Here is a tiny trained network, its code and every weight. The questions are about switching its units off for an input and a target symbol, where a switched-off unit gives its printed mean instead of its output.

import numpy as np


def w(rows, s, z=0):
    codes = np.array(rows[::2]) - 128.0
    scale = np.full(codes.shape[1], s)
    scale[-1] = z or s
    return codes * scale


def norm(h):
    return h / np.sqrt((h * h).mean(-1, keepdims=True) + 1e-5)


def f(y):
    return y / 2 * (1 + np.tanh(0.7978845608 * (y + 0.044715 * y**3)))


def softmax(a):
    e = np.exp(a - a.max(-1, keepdims=True))
    return e / e.sum(-1, keepdims=True)


def log_softmax(a):
    a = a - a.max(-1, keepdims=True)
    return a - np.log(np.exp(a).sum(-1, keepdims=True))


def net(x, mask):
    ids = ['ΓΔΞΣΦΨΩβζηθλτ'.index(c) for c in x.split()]
    T = len(ids)
    res = E[ids] + P[:T]
    u = 0
    for l in range(2):
        r = norm(res)
        for j in range(2):
            rows = slice(2 * j, 2 * j + 2)
            q, k, v = (r @ M[l][rows].T for M in (Q, K, V))
            z = softmax(np.where(np.tri(T) > 0, q @ k.T / 2**0.5, -1e9)) @ v
            o = O[l][rows]
            res = res + np.where(mask[u + j], z, o[:, -1]) @ o[:, :-1]
        u += 2
        y = f(norm(res) @ A[l][:, :-1].T + A[l][:, -1])
        res = res + np.where(mask[u : u + 4], y, B[l][:, -1]) @ B[l][:, :-1]
        u += 4
    return log_softmax(norm(res)[-1] @ U[:, :-1].T + U[:, -1])


Q, K, V, O, A, B = {}, {}, {}, {}, {}, {}
E = w([
[100,190,187,156,103,120,174,217,124,118,88,95],'Γ',
[187,119,101,87,173,94,147,73,121,104,88,163],'Δ',
[94,175,152,121,141,138,74,82,154,8,137,158],'Ξ',
[105,62,121,190,157,79,132,89,189,162,175,120],'Σ',
[70,114,104,123,123,151,91,193,180,172,145,154],'Φ',
[204,134,110,82,135,169,115,193,106,55,132,146],'Ψ',
[191,141,243,51,92,21,157,156,154,78,6,162],'Ω',
[94,137,164,152,73,129,171,174,96,89,81,127],'β',
[163,190,146,127,167,77,161,86,133,124,82,174],'ζ',
[70,59,150,121,148,163,173,149,191,154,66,171],'η',
[92,145,164,155,76,36,182,129,60,10,135,125],'θ',
[172,157,193,143,86,79,166,125,86,182,73,200],'λ',
[173,111,46,112,194,121,103,97,37,100,117,154],'τ',
],0.014)
P = w([
[71,186,45,60,114,56,185,103,96,124,25,45],'0',
[80,152,41,22,125,71,134,64,113,155,125,108],'1',
[87,161,53,102,154,71,167,78,150,127,99,90],'2',
[45,169,106,126,178,100,155,137,163,143,104,67],'3',
[81,145,106,177,161,115,174,125,163,119,103,69],'4',
[60,148,162,168,199,113,136,130,151,192,127,112],'5',
[82,126,158,202,170,137,156,96,153,184,135,131],'6',
[92,111,184,239,192,158,152,137,149,165,133,116],'7',
[108,92,160,230,159,186,176,101,143,178,182,140],'8',
[47,150,171,159,159,126,91,111,170,253,143,168],'9',
],0.0044)
Q[0] = w([
[133,133,179,87,160,154,129,143,94,144,65,140],'0.h1',
[120,162,160,161,182,43,132,121,33,61,3,152],'0.h1',
[190,40,70,121,154,221,27,192,84,134,199,93],'0.h2',
[161,164,68,55,117,149,68,171,49,103,224,116],'0.h2',
],0.0058)
K[0] = w([
[144,176,164,98,126,170,110,140,77,100,143,148],'0.h1',
[169,131,149,173,169,117,144,172,73,58,145,166],'0.h1',
[133,130,103,71,70,2,95,115,167,160,27,91],'0.h2',
[143,153,115,7,56,44,99,168,135,108,97,69],'0.h2',
],0.006)
V[0] = w([
[160,205,37,111,135,138,141,141,49,175,52,57],'0.h1',
[72,132,142,183,85,78,149,39,107,15,114,164],'0.h1',
[92,193,58,128,167,138,204,168,1,193,188,119],'0.h2',
[152,63,83,177,183,111,197,115,106,170,185,87],'0.h2',
],0.0043)
O[0] = w([
[153,95,98,144,98,169,110,70,155,191,184,177,240],'0.h1',
[114,83,143,156,128,138,53,132,153,114,103,128,254],'0.h1',
[151,156,14,173,85,142,74,125,3,77,58,77,148],'0.h2',
[130,130,154,122,117,72,112,156,82,219,82,19,78],'0.h2',
],0.0068,0.0032)
A[0] = w([
[96,92,121,76,68,38,119,243,128,156,237,188,79],'0.n1',
[154,161,35,219,131,167,44,89,3,209,130,37,8],'0.n2',
[100,166,33,221,127,163,81,133,94,183,149,89,68],'0.n3',
[127,120,107,76,63,184,69,179,80,62,132,85,111],'0.n4',
],0.004,0.0013)
B[0] = w([
[152,126,163,215,88,125,169,109,119,78,122,96,139],'0.n1',
[88,121,192,46,196,177,53,134,136,145,172,68,180],'0.n2',
[157,146,175,105,158,197,122,63,1,126,118,169,149],'0.n3',
[86,154,109,159,142,57,125,142,176,191,114,125,248],'0.n4',
],0.0087,0.0015)
Q[1] = w([
[100,188,102,195,147,135,176,205,129,162,60,201],'1.h1',
[147,160,67,107,134,128,128,185,66,117,110,157],'1.h1',
[112,230,134,181,150,131,2,79,113,68,111,207],'1.h2',
[28,203,251,230,82,14,206,160,145,7,25,180],'1.h2',
],0.0048)
K[1] = w([
[207,78,158,176,162,169,89,224,194,121,123,185],'1.h1',
[207,201,70,46,159,135,72,169,147,47,121,99],'1.h1',
[77,120,197,98,148,108,44,102,136,22,162,112],'1.h2',
[163,123,253,93,118,127,167,125,119,66,101,129],'1.h2',
],0.0059)
V[1] = w([
[128,93,86,102,217,108,128,229,135,124,107,141],'1.h1',
[209,173,104,149,123,97,2,205,93,111,107,119],'1.h1',
[92,73,104,106,102,192,90,28,167,122,64,141],'1.h2',
[148,85,132,105,129,69,157,96,55,31,175,78],'1.h2',
],0.0048)
O[1] = w([
[138,104,128,172,190,149,218,68,134,183,95,224,254],'1.h1',
[136,93,107,118,187,91,188,123,125,75,150,185,206],'1.h1',
[147,121,149,69,159,166,198,139,128,154,153,81,196],'1.h2',
[119,130,160,197,2,161,82,112,27,106,99,149,169],'1.h2',
],0.0088,0.002)
A[1] = w([
[19,77,167,221,180,135,161,58,99,60,166,15,241],'1.n1',
[196,118,129,226,91,141,97,76,67,82,89,121,104],'1.n2',
[184,116,21,16,178,140,150,86,241,162,103,122,31],'1.n3',
[59,122,118,202,155,3,196,55,77,169,155,18,251],'1.n4',
],0.0043,0.0013)
B[1] = w([
[160,72,171,62,162,152,80,137,157,185,144,185,249],'1.n1',
[49,154,161,144,173,161,96,150,100,111,53,101,199],'1.n2',
[112,94,157,191,101,140,108,149,108,111,149,92,253],'1.n3',
[125,110,113,143,145,73,1,168,102,133,226,168,242],'1.n4',
],0.0093,0.0027)
U = w([
[121,253,116,148,176,85,103,122,131,126,156,109,157],'Γ',
[177,100,160,146,83,131,163,119,65,171,142,90,126],'Δ',
[170,143,200,109,106,173,107,129,207,82,199,157,111],'Ξ',
[154,76,141,146,147,27,48,193,127,165,186,143,110],'Σ',
[117,183,139,159,138,159,144,180,95,147,181,83,131],'Φ',
[149,85,80,179,160,97,193,117,125,125,159,212,182],'Ψ',
[122,138,154,90,148,125,107,124,144,106,151,134,4],'Ω',
[86,69,54,85,88,101,127,157,176,155,105,113,161],'β',
[169,113,147,209,123,110,124,93,133,106,169,55,88],'ζ',
[109,89,141,164,110,145,156,124,197,220,122,90,143],'η',
[60,98,186,206,85,145,82,119,68,83,104,140,91],'θ',
[191,107,183,37,82,61,159,142,105,115,96,127,127],'λ',
[145,95,140,60,192,153,84,137,44,193,161,143,162],'τ',
],0.0061,0.0017)

Each question gives the input, a string of symbols that net reads in full, and the target symbol t.
The units are the heads (2 rows each of Q, K, V and O) and the neurons (one row each of A and B). Each row of codes is followed by its name. A weight is (code - 128) times the scale printed after its matrix; where a second scale follows, it is the last column's (O, A, B and U).
mask holds one flag per unit, layer by layer, with each layer's heads first. A switched-off unit (its flag False) gives its mean, the last column of its rows in O or B, instead of its output. The means were averaged over made-up inputs and are rounded, as every weight is.
A unit's drop is (log p(t) with every unit on - log p(t) with that unit switched off) / (log p(t) with every unit on - log p(t) with every unit switched off).
The circuit of an input: a set's keep is (log p(t) with only the set's units on - log p(t) with every unit switched off) / (log p(t) with every unit on - log p(t) with every unit switched off). Starting from all 12 units, units are removed one at a time, each time the one whose removal leaves the highest keep (on an exact tie, the one counted first), for as long as the keep stays at least 0.8.
units of the circuit, in order: the units of the circuit, biggest drop first
most important unit: the unit with the biggest drop
k most important neurons: the k neurons with the biggest drops, biggest first
top k neurons in layer l: the k neurons of layer l with the biggest drops, biggest first
heads that matter: for each layer, one digit per head in row order, 1 if its drop is at least 0.15 and else 0, layers parted by /
input β λ Ψ ζ η θ Ψ Ψ ζ Γ, target Ψ: most important unit => 1.h1
input Ξ Ψ τ θ β τ τ Γ, target τ: units of the circuit, in order => 0.h2, 0.n2, 1.n1, 0.n3
input Δ τ β, target τ: units of the circuit, in order => 0.h2, 0.n2, 1.n1
input η Γ τ η η β, target η: units of the circuit, in order => 1.h1, 1.h2, 0.h1
input Δ ζ ζ, target ζ: 3 most important neurons => 1.n3, 0.n4, 1.n1
input Σ λ θ Φ, target θ: 3 most important neurons => 0.n1, 0.n3, 0.n2
input Σ Δ Γ Ψ Σ Ψ β Σ, target Σ: units of the circuit, in order => 1.n4, 0.h2
input Ψ Ψ Σ ζ, target Σ: top 2 neurons in layer 1 => 1.n4, 1.n3
input τ Ψ Ψ Γ τ Φ, target τ: units of the circuit, in order => 0.h2, 0.n3
input Ξ θ λ θ Δ, target θ: units of the circuit, in order => 1.n2, 1.h2
input β λ Γ, target Γ: units of the circuit, in order => 1.h2, 0.h2, 0.n4, 1.n3
input Γ Γ ζ Ξ ζ, target Ξ: heads that matter => 01 / 10
input β β Ξ η β, target η: units of the circuit, in order => 1.h1, 1.h2, 0.h2
input Σ ζ β Ψ Ψ Δ η Σ β, target Σ: most important neuron => 1.n4
input τ Ψ ζ η Ψ Δ Ψ, target Ψ: units of the circuit, in order => 1.h1, 0.n4
input Φ β Γ Γ θ θ Ψ ζ θ Δ, target θ: 2 most important neurons => 1.n2, 1.n1
input ζ λ τ Σ Γ, target Σ: units of the circuit, in order => 0.h2, 1.n4
input θ θ Ψ λ θ β Ψ λ, target Ψ: heads that matter => 10 / 10
input θ λ λ, target θ: units of the circuit, in order => 1.h2, 1.n2
input β τ Ψ Φ, target Ψ: top neuron in layer 1 => 1.n2
input Δ θ θ Σ Ψ Ω Ω τ Δ ζ, target τ: units of the circuit, in order => 0.h2, 0.n2
input θ Σ Γ ζ Σ β, target Σ: units of the circuit, in order => 0.h2, 1.n4
input Φ Ω Δ, target ζ: heads that matter => 10 / 10
input β ζ Γ λ, target λ: 3 most important neurons => 1.n4, 0.n4, 0.n3
input Ω Γ ζ Δ ζ θ, target Σ: 3 most important neurons => 1.n4, 1.n1, 0.n3
input Ω ζ β θ, target Σ: heads that matter => 00 / 00
input τ λ Σ τ λ τ Φ β, target τ: heads that matter => 01 / 00
input Φ Ψ θ η θ λ, target θ: units of the circuit, in order => 1.h2
